Below is a small trained network, with its code and all its weights. Each question gives an input and a class and asks what happens when units are switched off, that is, made to give their printed mean instead of their output.

import numpy as np


def w(rows, s, z=0):
    codes = np.array(rows[::2]) - 128.0
    scale = np.full(codes.shape[1], s)
    scale[-1] = z or s
    return codes * scale


def f(y):
    return y / 2 * (1 + np.tanh(0.7978845608 * (y + 0.044715 * y**3)))


def log_softmax(a):
    a = a - a.max(-1, keepdims=True)
    return a - np.log(np.exp(a).sum(-1, keepdims=True))


def net(x, mask):
    res = np.array(x, float).reshape(1, 7) / 4 @ E
    y = f(res @ A[0][:, :-1].T + A[0][:, -1])
    res = res + np.where(mask, y, B[0][:, -1]) @ B[0][:, :-1]
    return log_softmax(res[-1] @ U[:, :-1].T + U[:, -1])


A, B = {}, {}
E = w([
[11,78,83,140,107,42,154,228],'x0',
[170,161,154,184,95,139,2,159],'x1',
[75,137,166,125,134,175,157,120],'x2',
[128,98,6,73,105,126,71,115],'x3',
[136,84,171,41,120,252,140,147],'x4',
[159,64,170,163,116,41,88,77],'x5',
[98,144,159,137,112,153,118,25],'x6',
],0.0081)
A[0] = w([
[4,16,194,93,145,145,180,229,186],'N0',
[126,248,34,153,102,110,101,57,73],'N1',
[145,126,183,102,151,158,179,99,94],'N2',
[133,222,167,151,139,69,56,223,161],'N3',
[124,106,90,27,154,105,186,198,167],'N4',
[179,68,49,59,144,143,165,66,204],'N5',
[254,162,153,240,178,37,159,145,223],'N6',
[122,152,148,114,139,155,174,113,88],'N7',
[59,191,67,133,132,61,201,161,254],'N8',
[199,119,147,71,139,187,135,96,206],'N9',
[60,93,132,110,135,124,163,114,87],'N10',
],0.0078,0.004)
B[0] = w([
[1,71,52,163,142,97,198,156,239],'N0',
[76,145,15,145,115,97,148,99,177],'N1',
[146,144,183,134,118,193,182,82,162],'N2',
[147,120,240,210,193,194,98,140,206],'N3',
[166,68,39,134,30,95,189,179,203],'N4',
[198,101,112,114,79,155,105,174,208],'N5',
[135,54,107,209,150,190,116,207,255],'N6',
[135,141,170,88,79,168,157,126,144],'N7',
[100,69,106,156,175,152,133,191,228],'N8',
[197,128,220,129,146,149,99,164,200],'N9',
[81,76,115,123,124,150,171,95,153],'N10',
],0.0094,0.0099)
U = w([
[86,178,165,42,114,149,185,21,28],'0',
[216,118,185,135,191,171,41,167,176],'1',
[81,222,97,107,163,74,31,117,2],'2',
[210,150,72,2,68,45,79,132,111],'3',
[75,115,58,147,145,74,121,179,235],'4',
],0.0084,0.0031)

Each question gives the input, the list of numbers given to net, and the class t.
The units are the neurons (one row each of A and B). Each row of codes is followed by its name. A weight is (code - 128) times the scale printed after its matrix; where a second scale follows, it is the last column's (A, B and U).
mask holds one flag per neuron, in row order. A switched-off neuron (its flag False) gives its mean, the last column of its row in B, instead of its output. The means were averaged over made-up inputs and are rounded, as every weight is.
A unit's drop is (log p(t) with every unit on - log p(t) with that unit switched off) / (log p(t) with every unit on - log p(t) with every unit switched off).
The circuit of an input: a set's keep is (log p(t) with only the set's units on - log p(t) with every unit switched off) / (log p(t) with every unit on - log p(t) with every unit switched off). Starting from all 11 units, units are removed one at a time, each time the one whose removal leaves the highest keep (on an exact tie, the one counted first), for as long as the keep stays at least 0.8.
circuit, biggest first: the units of the circuit, biggest drop first
top k neurons: the k neurons with the biggest drops, biggest first
drop of u: that unit's drop, to one decimal
input [2,2,-1,-7,6,8,-8], class 4: circuit, biggest first -> [N0]
input [-2,1,5,2,-2,1,0], class 2: top 3 neurons -> [N6, N3, N4]
input [0,-2,3,-1,2,7,2], class 0: circuit, biggest first -> [N6, N8, N4]
input [-2,0,3,8,7,-7,2], class 3: top 3 neurons -> [N3, N6, N4]
input [-6,-6,-5,-7,-8,-7,-2], class 1: top 3 neurons -> [N0, N4, N6]
input [2,1,4,-8,3,-3,2], class 0: circuit, biggest first -> [N6, N2]
input [-3,1,-2,3,1,-6,-2], class 3: top 2 neurons -> [N6, N3]
input [1,-2,0,-7,-7,-2,-3], class 1: circuit, biggest first -> [N3, N0]
input [1,6,2,5,-2,6,1], class 1: top 3 neurons -> [N0, N3, N4]
input [3,1,5,-4,5,1,3], class 0: circuit, biggest first -> [N6, N8]
input [1,6,3,-2,-6,-2,4], class 1: top 3 neurons -> [N3, N0, N4]
input [5,8,-4,-3,-7,3,5], class 1: top 2 neurons -> [N3, N0]
input [-7,3,-4,8,1,-1,5], class 3: circuit, biggest first -> [N3, N6]
input [-5,-2,3,2,-3,-5,8], class 0: circuit, biggest first -> [N6]
input [0,-7,4,2,8,2,5], class 0: top 2 neurons -> [N2, N6]
input [-7,-1,7,5,-5,-8,3], class 0: top 3 neurons -> [N6, N4, N1]
input [-2,2,4,7,-8,7,-8], class 1: top 2 neurons -> [N0, N3]
input [-1,-1,7,7,1,-8,5], class 0: top 3 neurons -> [N6, N0, N7]
input [0,1,1,6,5,7,-4], class 3: drop of N6 -> 0.2
input [1,1,-1,-7,7,2,-5], class 4: drop of N0 -> 1.6
input [5,6,3,-5,-7,5,-1], class 1: drop of N3 -> 0.2
